Each matrix below, up to rounding, moves points onto a flat space through zero. How many dimensions does that space have?
[[ 0.01 -0.02 -0.02  0.00 -0.06  0.04  0.00  0.03 -0.01]
 [-0.02  0.06  0.02  0.01  0.19 -0.10 -0.01 -0.07  0.01]
 [-0.02  0.02  0.39  0.02 -0.16 -0.28 -0.02 -0.18  0.32]
 [ 0.00  0.01  0.02  0.00  0.01 -0.02  0.00 -0.02  0.02]
 [-0.06  0.19 -0.16  0.01  0.82 -0.20 -0.02 -0.13 -0.16]
 [ 0.04 -0.10 -0.28 -0.02 -0.20  0.33  0.03  0.22 -0.21]
 [ 0.00 -0.01 -0.02  0.00 -0.02  0.03  0.00  0.02 -0.01]
 [ 0.03 -0.07 -0.18 -0.02 -0.13  0.22  0.02  0.14 -0.14]
 [-0.01  0.01  0.32  0.02 -0.16 -0.21 -0.01 -0.14  0.26]]
 | 2

[[ 0.88 -0.07 -0.07  0.09 -0.18  0.11 -0.04 -0.15 -0.15]
 [-0.07  0.97 -0.04  0.05 -0.10  0.06 -0.02 -0.08 -0.08]
 [-0.07 -0.04  0.96  0.05 -0.10  0.06 -0.02 -0.08 -0.08]
 [ 0.09  0.05  0.05  0.93  0.14 -0.08  0.03  0.11  0.11]
 [-0.18 -0.10 -0.10  0.14  0.72  0.16 -0.07 -0.22 -0.22]
 [ 0.11  0.06  0.06 -0.08  0.16  0.91  0.04  0.13  0.13]
 [-0.04 -0.02 -0.02  0.03 -0.07  0.04  0.98 -0.05 -0.05]
 [-0.15 -0.08 -0.08  0.11 -0.22  0.13 -0.05  0.82 -0.17]
 [-0.15 -0.08 -0.08  0.11 -0.22  0.13 -0.05 -0.17  0.83]]
 | 8

[[ 0.38  0.22 -0.08 -0.08 -0.03  0.26 -0.16  0.26 -0.12]
 [ 0.22  0.25 -0.10  0.23 -0.13  0.18 -0.05  0.04 -0.16]
 [-0.08 -0.10  0.64 -0.09  0.22  0.29  0.18 -0.16 -0.12]
 [-0.08  0.23 -0.09  0.88  0.14  0.00  0.10 -0.07 -0.03]
 [-0.03 -0.13  0.22  0.14  0.74  0.01 -0.23  0.16  0.16]
 [ 0.26  0.18  0.29  0.00  0.01  0.41  0.04  0.08 -0.21]
 [-0.16 -0.05  0.18  0.10 -0.23  0.04  0.77  0.20  0.11]
 [ 0.26  0.04 -0.16 -0.07  0.16  0.08  0.20  0.68  0.21]
 [-0.12 -0.16 -0.12 -0.03  0.16 -0.21  0.11  0.21  0.25]]
 | 5

[[ 0.91 -0.02  0.06 -0.04  0.12 -0.14 -0.19  0.08  0.04]
 [-0.02  0.65  0.20 -0.14 -0.18  0.09 -0.26 -0.24 -0.05]
 [ 0.06  0.20  0.23 -0.03 -0.06 -0.19  0.03 -0.09 -0.29]
 [-0.04 -0.14 -0.03  0.05 -0.02 -0.10  0.10  0.02  0.03]
 [ 0.12 -0.18 -0.06 -0.02  0.29  0.27 -0.04  0.18 -0.22]
 [-0.14  0.09 -0.19 -0.10  0.27  0.66 -0.26  0.12 -0.01]
 [-0.19 -0.26  0.03  0.10 -0.04 -0.26  0.27  0.03 -0.12]
 [ 0.08 -0.24 -0.09  0.02  0.18  0.12  0.03  0.14 -0.07]
 [ 0.04 -0.05 -0.29  0.03 -0.22 -0.01 -0.12 -0.07  0.80]]
 | 4

[[ 0.74 -0.08  0.04 -0.33 -0.02  0.26 -0.01 -0.03  0.09]
 [-0.08  0.96  0.01 -0.11 -0.03  0.04  0.06 -0.09  0.09]
 [ 0.04  0.01  0.99  0.05 -0.01 -0.06  0.03 -0.03  0.01]
 [-0.33 -0.11  0.05  0.59 -0.03  0.31  0.02 -0.08  0.14]
 [-0.02 -0.03 -0.01 -0.03  0.96 -0.05  0.09 -0.11  0.10]
 [ 0.26  0.04 -0.06  0.31 -0.05  0.62  0.18 -0.16  0.08]
 [-0.01  0.06  0.03  0.02  0.09  0.18  0.74  0.28 -0.25]
 [-0.03 -0.09 -0.03 -0.08 -0.11 -0.16  0.28  0.68  0.30]
 [ 0.09  0.09  0.01  0.14  0.10  0.08 -0.25  0.30  0.72]]
 | 7

[[ 0.67  0.01 -0.01 -0.44  0.09 -0.01  0.11  0.05 -0.09]
 [ 0.01  0.41  0.01  0.09 -0.19  0.01  0.28  0.33 -0.11]
 [-0.01  0.01  0.17 -0.05 -0.24  0.03  0.16 -0.19  0.13]
 [-0.44  0.09 -0.05  0.39  0.11 -0.12  0.08  0.05 -0.03]
 [ 0.09 -0.19 -0.24  0.11  0.67 -0.29 -0.01 -0.02 -0.17]
 [-0.01  0.01  0.03 -0.12 -0.29  0.23 -0.26  0.12  0.05]
 [ 0.11  0.28  0.16  0.08 -0.01 -0.26  0.71 -0.13  0.00]
 [ 0.05  0.33 -0.19  0.05 -0.02  0.12 -0.13  0.60 -0.24]
 [-0.09 -0.11  0.13 -0.03 -0.17  0.05  0.00 -0.24  0.15]]
 | 4

[[ 0.16  0.05 -0.15  0.03 -0.18  0.10  0.01  0.01 -0.26]
 [ 0.05  0.38  0.04 -0.18 -0.07  0.05  0.10 -0.41 -0.09]
 [-0.15  0.04  0.17 -0.04  0.20 -0.07 -0.04 -0.15  0.23]
 [ 0.03 -0.18 -0.04  0.32  0.15  0.12 -0.35  0.07 -0.14]
 [-0.18 -0.07  0.20  0.15  0.34 -0.02 -0.26 -0.14  0.20]
 [ 0.10  0.05 -0.07  0.12 -0.02  0.13 -0.15 -0.10 -0.22]
 [ 0.01  0.10 -0.04 -0.35 -0.26 -0.15  0.44  0.11  0.11]
 [ 0.01 -0.41 -0.15  0.07 -0.14 -0.10  0.11  0.61  0.05]
 [-0.26 -0.09  0.23 -0.14  0.20 -0.22  0.11  0.05  0.45]]
 | 3

[[ 0.30  0.06  0.33 -0.01  0.21  0.09 -0.10  0.11  0.15]
 [ 0.06  0.39  0.20 -0.26 -0.23  0.17 -0.11 -0.05 -0.17]
 [ 0.33  0.20  0.46 -0.18  0.14  0.08 -0.09 -0.05  0.17]
 [-0.01 -0.26 -0.18  0.34  0.03 -0.04 -0.14  0.30  0.12]
 [ 0.21 -0.23  0.14  0.03  0.65  0.07  0.32  0.06 -0.04]
 [ 0.09  0.17  0.08 -0.04  0.07  0.28 -0.03  0.25 -0.30]
 [-0.10 -0.11 -0.09 -0.14  0.32 -0.03  0.41 -0.23 -0.19]
 [ 0.11 -0.05 -0.05  0.30  0.06  0.25 -0.23  0.56 -0.14]
 [ 0.15 -0.17  0.17  0.12 -0.04 -0.30 -0.19 -0.14  0.59]]
 | 4
